Below are the code and all the weights of a small trained network. Each question names an input and a class and asks about switching units off, where a switched-off unit gives its printed mean instead of its output.

import numpy as np


def w(rows, s, z=0):
    codes = np.array(rows[::2]) - 128.0
    scale = np.full(codes.shape[1], s)
    scale[-1] = z or s
    return codes * scale


def f(y):
    return np.maximum(y, 0)


def log_softmax(a):
    a = a - a.max(-1, keepdims=True)
    return a - np.log(np.exp(a).sum(-1, keepdims=True))


def net(x, mask):
    res = np.array(x, float).reshape(1, 3) / 4 @ E
    y = f(res @ A[0][:, :-1].T + A[0][:, -1])
    res = res + np.where(mask, y, B[0][:, -1]) @ B[0][:, :-1]
    return log_softmax(res[-1] @ U[:, :-1].T + U[:, -1])


A, B = {}, {}
E = w([
[158,122,225,143,79,110,173,170,108,118,245],'x0',
[145,146,106,203,143,218,108,169,203,79,162],'x1',
[140,222,93,143,119,59,121,193,94,184,141],'x2',
],0.012)
A[0] = w([
[75,92,135,123,156,244,74,71,202,70,55,187],'N1',
[106,212,3,186,131,78,108,140,85,161,50,127],'N2',
[138,156,45,211,156,239,143,164,167,115,119,120],'N3',
[121,145,103,121,108,72,65,176,177,153,64,106],'N4',
[76,120,144,41,86,45,154,9,113,137,24,197],'N5',
[149,192,85,206,149,165,100,216,155,145,153,174],'N6',
[113,22,155,66,146,116,166,148,94,149,79,158],'N7',
[138,168,63,192,218,152,21,97,127,83,55,237],'N8',
[232,110,211,169,54,137,158,190,189,42,230,185],'N9',
[173,222,118,208,171,160,41,192,158,100,126,206],'N10',
[172,235,181,109,83,10,120,173,69,227,88,252],'N11',
[142,61,186,173,73,142,143,38,170,61,237,171],'N12',
],0.0065,0.0036)
B[0] = w([
[191,81,155,160,254,57,49,101,79,101,38,231],'N1',
[194,181,125,93,103,53,133,39,27,109,136,202],'N2',
[50,144,105,147,168,135,80,180,189,162,80,203],'N3',
[248,145,103,83,139,97,164,53,98,83,191,161],'N4',
[177,134,24,53,97,91,73,116,207,95,71,224],'N5',
[62,118,185,130,61,53,106,176,208,108,102,197],'N6',
[126,140,81,69,116,145,105,103,133,106,98,179],'N7',
[96,154,63,46,130,49,60,163,148,154,75,219],'N8',
[51,88,214,146,143,156,209,110,46,194,236,231],'N9',
[75,147,132,105,71,82,54,187,174,159,117,204],'N10',
[120,183,172,147,61,55,157,101,99,66,203,250],'N11',
[201,90,119,139,195,160,171,53,1,86,157,203],'N12',
],0.0075,0.014)
U = w([
[150,121,99,202,134,136,195,154,231,167,101,1],'0',
[126,171,120,27,84,75,100,130,154,92,158,249],'1',
[91,50,101,84,206,112,2,136,198,130,48,159],'2',
[128,49,190,138,170,219,252,99,55,134,210,154],'3',
[210,133,151,183,167,77,101,90,71,67,136,67],'4',
[8,141,199,222,114,92,139,217,153,177,176,89],'5',
],0.0075,0.0012)

Each question gives the input, the list of numbers given to net, and the class t.
The units are the neurons (one row each of A and B). Each row of codes is followed by its name. A weight is (code - 128) times the scale printed after its matrix; where a second scale follows, it is the last column's (A, B and U).
mask holds one flag per neuron, in row order. A switched-off neuron (its flag False) gives its mean, the last column of its row in B, instead of its output. The means were averaged over made-up inputs and are rounded, as every weight is.
A unit's drop is (log p(t) with every unit on - log p(t) with that unit switched off) / (log p(t) with every unit on - log p(t) with every unit switched off).
The circuit of an input: a set's keep is (log p(t) with only the set's units on - log p(t) with every unit switched off) / (log p(t) with every unit on - log p(t) with every unit switched off). Starting from all 12 units, units are removed one at a time, each time the one whose removal leaves the highest keep (on an exact tie, the one counted first), for as long as the keep stays at least 0.8.
units of the circuit, in order: the units of the circuit, biggest drop first
k most important neurons: the k neurons with the biggest drops, biggest first
drop when u is switched off: that unit's drop, to one decimal
input [-6,-4,0], class 1: units of the circuit, in order -> (N2)
input [4,5,1], class 5: 2 most important neurons -> (N6 N10)
input [0,-3,-3], class 2: 3 most important neurons -> (N11 N2 N9)
input [-6,5,7], class 1: 3 most important neurons -> (N2 N4 N1)
input [0,-1,-2], class 2: 2 most important neurons -> (N11 N9)
input [8,8,-1], class 3: 2 most important neurons -> (N12 N9)
input [3,7,-8], class 3: drop when N9 is switched off -> 0.4
input [8,-5,8], class 5: drop when N12 is switched off -> 0.1
input [0,6,7], class 5: drop when N5 is switched off -> 0.2
input [1,0,-1], class 3: drop when N5 is switched off -> 0.1
